Below are the code and all the weights of a small trained network. Each question names an input and a class and asks about switching units off, where a switched-off unit gives its printed mean instead of its output.

import numpy as np


def w(rows, s, z=0):
    codes = np.array(rows[::2]) - 128.0
    scale = np.full(codes.shape[1], s)
    scale[-1] = z or s
    return codes * scale


def f(y):
    return y / 2 * (1 + np.tanh(0.7978845608 * (y + 0.044715 * y**3)))


def log_softmax(a):
    a = a - a.max(-1, keepdims=True)
    return a - np.log(np.exp(a).sum(-1, keepdims=True))


def net(x, mask):
    res = np.array(x, float).reshape(1, 5) / 4 @ E
    y = f(res @ A[0][:, :-1].T + A[0][:, -1])
    res = res + np.where(mask, y, B[0][:, -1]) @ B[0][:, :-1]
    return log_softmax(res[-1] @ U[:, :-1].T + U[:, -1])


A, B = {}, {}
E = w([
[80,39,27,107,64,58,72,186,35],'x0',
[38,183,37,56,158,176,163,75,98],'x1',
[92,215,208,108,203,86,164,254,24],'x2',
[206,230,47,88,101,82,121,193,228],'x3',
[126,102,180,61,48,82,251,111,142],'x4',
],0.0064)
A[0] = w([
[127,95,162,28,29,67,255,95,136,161],'N1',
[169,207,87,94,114,84,123,183,197,122],'N2',
[166,171,215,159,183,215,182,54,193,56],'N3',
[197,78,197,205,99,79,91,172,160,146],'N4',
[45,188,35,49,154,179,140,89,111,181],'N5',
[192,206,64,93,92,99,115,168,201,114],'N6',
[89,52,65,131,59,75,91,152,59,8],'N7',
[178,59,53,165,48,190,112,18,194,7],'N8',
[131,150,76,199,196,180,3,138,114,169],'N9',
[199,91,195,206,101,67,76,196,155,132],'N10',
[81,63,194,166,160,188,135,76,69,119],'N11',
],0.0063,0.0013)
B[0] = w([
[127,74,134,133,149,176,168,196,201,232],'N1',
[40,64,109,219,105,80,147,91,67,203],'N2',
[69,208,2,108,17,77,45,167,178,244],'N3',
[151,143,34,71,111,199,139,81,85,197],'N4',
[173,122,55,77,121,198,153,93,95,215],'N5',
[55,71,95,196,102,95,145,76,88,211],'N6',
[94,221,48,94,42,76,33,162,208,186],'N7',
[169,224,202,175,181,119,185,225,14,254],'N8',
[139,41,128,129,165,188,190,204,226,199],'N9',
[171,129,35,78,118,198,157,85,89,198],'N10',
[41,89,91,209,73,89,136,106,103,204],'N11',
],0.0079,0.0075)
U = w([
[104,220,101,98,72,78,22,152,207,123],'0',
[70,51,128,229,112,83,138,31,82,106],'1',
[154,221,164,148,166,119,177,232,20,203],'2',
[141,34,136,117,153,172,170,198,254,135],'3',
[174,131,93,21,124,193,139,5,82,128],'4',
[166,112,184,110,150,90,94,64,146,191],'5',
[179,129,202,98,161,65,81,38,154,21],'6',
[179,136,186,104,177,61,90,55,145,4],'7',
],0.0093,0.004)

Each question gives the input, the list of numbers given to net, and the class t.
The units are the neurons (one row each of A and B). Each row of codes is followed by its name. A weight is (code - 128) times the scale printed after its matrix; where a second scale follows, it is the last column's (A, B and U).
mask holds one flag per neuron, in row order. A switched-off neuron (its flag False) gives its mean, the last column of its row in B, instead of its output. The means were averaged over made-up inputs and are rounded, as every weight is.
A unit's drop is (log p(t) with every unit on - log p(t) with that unit switched off) / (log p(t) with every unit on - log p(t) with every unit switched off).
The circuit of an input: a set's keep is (log p(t) with only the set's units on - log p(t) with every unit switched off) / (log p(t) with every unit on - log p(t) with every unit switched off). Starting from all 11 units, units are removed one at a time, each time the one whose removal leaves the highest keep (on an exact tie, the one counted first), for as long as the keep stays at least 0.8.
units of the circuit, in order: the units of the circuit, biggest drop first
unit that matters most: the unit with the biggest drop
top k neurons: the k neurons with the biggest drops, biggest first
drop when u is switched off: that unit's drop, to one decimal
input [1,2,4,3,5], class 3: unit that matters most	N8
input [-7,-4,3,-3,-7], class 0: top 3 neurons	(N3, N1, N8)
input [7,0,4,8,-3], class 1: top 2 neurons	(N2, N6)
input [8,7,-5,1,8], class 0: top 2 neurons	(N7, N9)
input [-2,-1,2,-2,2], class 5: top 2 neurons	(N8, N9)
input [5,6,-8,-3,-6], class 2: top 2 neurons	(N8, N3)
input [5,-2,-1,5,7], class 3: top 3 neurons	(N1, N3, N11)
input [-7,4,-8,-5,8], class 2: top 3 neurons	(N8, N7, N9)
input [3,5,-2,-4,-3], class 4: top 3 neurons	(N5, N3, N2)
input [2,-7,5,-4,-1], class 4: top 3 neurons	(N8, N10, N4)
input [-3,-5,5,-3,7], class 3: units of the circuit, in order	(N8, N1)
input [-3,-2,1,7,2], class 1: units of the circuit, in order	(N2, N6)
input [3,-6,5,6,-3], class 1: top 3 neurons	(N2, N8, N6)
input [-7,-1,-2,0,0], class 0: units of the circuit, in order	(N3)
input [4,8,7,-8,-6], class 1: top 2 neurons	(N11, N8)
input [-4,0,1,1,-7], class 3: top 3 neurons	(N9, N8, N7)
input [-7,8,1,5,-6], class 4: top 2 neurons	(N5, N7)
input [-6,8,7,-6,4], class 4: top 4 neurons	(N8, N5, N2, N7)
input [7,-8,4,-1,-2], class 4: units of the circuit, in order	(N10, N4)
input [3,5,-1,6,8], class 3: unit that matters most	N1
input [2,5,4,-4,-6], class 3: units of the circuit, in order	(N9, N8)
input [5,5,5,2,4], class 0: drop when N9 is switched off	0.3
input [-2,-1,-7,3,-3], class 2: drop when N8 is switched off	0.8
input [5,8,7,8,6], class 1: drop when N6 is switched off	0.3
input [-8,5,4,-7,-5], class 0: drop when N3 is switched off	0.9
